Below is a small trained network, with its code and all its weights. Each question gives an input and a class and asks what happens when units are switched off, that is, made to give their printed mean instead of their output.

import numpy as np


def w(rows, s, z=0):
    codes = np.array(rows[::2]) - 128.0
    scale = np.full(codes.shape[1], s)
    scale[-1] = z or s
    return codes * scale


def norm(h):
    return h / np.sqrt((h * h).mean(-1, keepdims=True) + 1e-5)


def f(y):
    return y / 2 * (1 + np.tanh(0.7978845608 * (y + 0.044715 * y**3)))


def log_softmax(a):
    a = a - a.max(-1, keepdims=True)
    return a - np.log(np.exp(a).sum(-1, keepdims=True))


def net(x, mask):
    res = np.array(x, float).reshape(1, 5) / 4 @ E
    u = 0
    for l in range(3):
        y = f(norm(res) @ A[l][:, :-1].T + A[l][:, -1])
        res = res + np.where(mask[u : u + 3], y, B[l][:, -1]) @ B[l][:, :-1]
        u += 3
    return log_softmax(norm(res)[-1] @ U[:, :-1].T + U[:, -1])


A, B = {}, {}
E = w([
[41,71,240],'x0',
[133,127,129],'x1',
[77,2,21],'x2',
[123,131,127],'x3',
[124,130,125],'x4',
],0.0028)
A[0] = w([
[94,180,254,2],'L0N0',
[106,183,204,195],'L0N1',
[69,36,220,167],'L0N2',
],0.0089,0.0039)
B[0] = w([
[104,34,125,195],'L0N0',
[254,57,98,218],'L0N1',
[125,181,240,253],'L0N2',
],0.0065,0.0051)
A[1] = w([
[101,29,2,53],'L1N0',
[210,32,120,151],'L1N1',
[42,226,237,7],'L1N2',
],0.007,0.0021)
B[1] = w([
[83,116,64,205],'L1N0',
[76,237,130,254],'L1N1',
[3,214,44,209],'L1N2',
],0.0066,0.003)
A[2] = w([
[198,173,143,54],'L2N0',
[176,16,254,2],'L2N1',
[168,155,158,168],'L2N2',
],0.0091,0.0023)
B[2] = w([
[174,188,122,214],'L2N0',
[87,2,109,254],'L2N1',
[157,42,163,212],'L2N2',
],0.0066,0.0029)
U = w([
[232,171,105,212],'0',
[14,170,189,166],'1',
[115,161,126,17],'2',
[137,23,199,176],'3',
[88,129,6,189],'4',
[115,152,127,1],'5',
],0.016,0.0077)

Each question gives the input, the list of numbers given to net, and the class t.
The units are the neurons (one row each of A and B). Each row of codes is followed by its name. A weight is (code - 128) times the scale printed after its matrix; where a second scale follows, it is the last column's (A, B and U).
mask holds one flag per neuron, layer by layer. A switched-off neuron (its flag False) gives its mean, the last column of its row in B, instead of its output. The means were averaged over made-up inputs and are rounded, as every weight is.
A unit's drop is (log p(t) with every unit on - log p(t) with that unit switched off) / (log p(t) with every unit on - log p(t) with every unit switched off).
The circuit of an input: a set's keep is (log p(t) with only the set's units on - log p(t) with every unit switched off) / (log p(t) with every unit on - log p(t) with every unit switched off). Starting from all 9 units, units are removed one at a time, each time the one whose removal leaves the highest keep (on an exact tie, the one counted first), for as long as the keep stays at least 0.8.
units of the circuit, in order: the units of the circuit, biggest drop first
unit that matters most: the unit with the biggest drop
k most important neurons: the k neurons with the biggest drops, biggest first
top k neurons in layer l: the k neurons of layer l with the biggest drops, biggest first
drop when u is switched off: that unit's drop, to one decimal
input [2,-8,-3,-4,4], class 3: unit that matters most => L0N0
input [6,-5,2,7,-7], class 1: units of the circuit, in order => L0N2, L1N2
input [7,5,8,-5,8], class 1: units of the circuit, in order => L0N1, L0N2
input [2,-6,-6,-4,1], class 3: 2 most important neurons => L0N0, L2N1
input [7,-6,8,0,-7], class 1: units of the circuit, in order => L0N1, L0N2
input [2,6,8,-5,5], class 1: units of the circuit, in order => L2N1, L0N1
input [7,1,2,7,-8], class 1: units of the circuit, in order => L0N2, L1N2
input [8,0,5,-2,3], class 1: units of the circuit, in order => L1N2, L0N2
input [1,-8,-5,8,-2], class 3: 2 most important neurons => L1N2, L0N0
input [6,1,8,-2,-2], class 1: units of the circuit, in order => L0N1, L0N2
input [1,-6,7,-5,-1], class 1: 3 most important neurons => L0N1, L2N1, L0N0
input [1,-7,-4,-1,-3], class 3: 2 most important neurons => L1N2, L0N0
input [0,-3,-3,2,7], class 0: top 2 neurons in layer 1 => L1N1, L1N2
input [0,-7,-1,-3,-4], class 0: 2 most important neurons => L0N1, L0N2
input [2,-1,-5,-5,-6], class 3: units of the circuit, in order => L0N0
input [1,-8,1,-4,6], class 1: 2 most important neurons => L0N2, L1N2
input [-2,2,0,1,-4], class 0: 3 most important neurons => L0N0, L0N2, L1N2
input [7,7,4,-2,-6], class 1: 2 most important neurons => L1N2, L0N2
input [4,-5,-7,-5,-7], class 3: drop when L0N0 is switched off => 0.1
input [8,7,-7,4,-5], class 3: units of the circuit, in order => L0N1
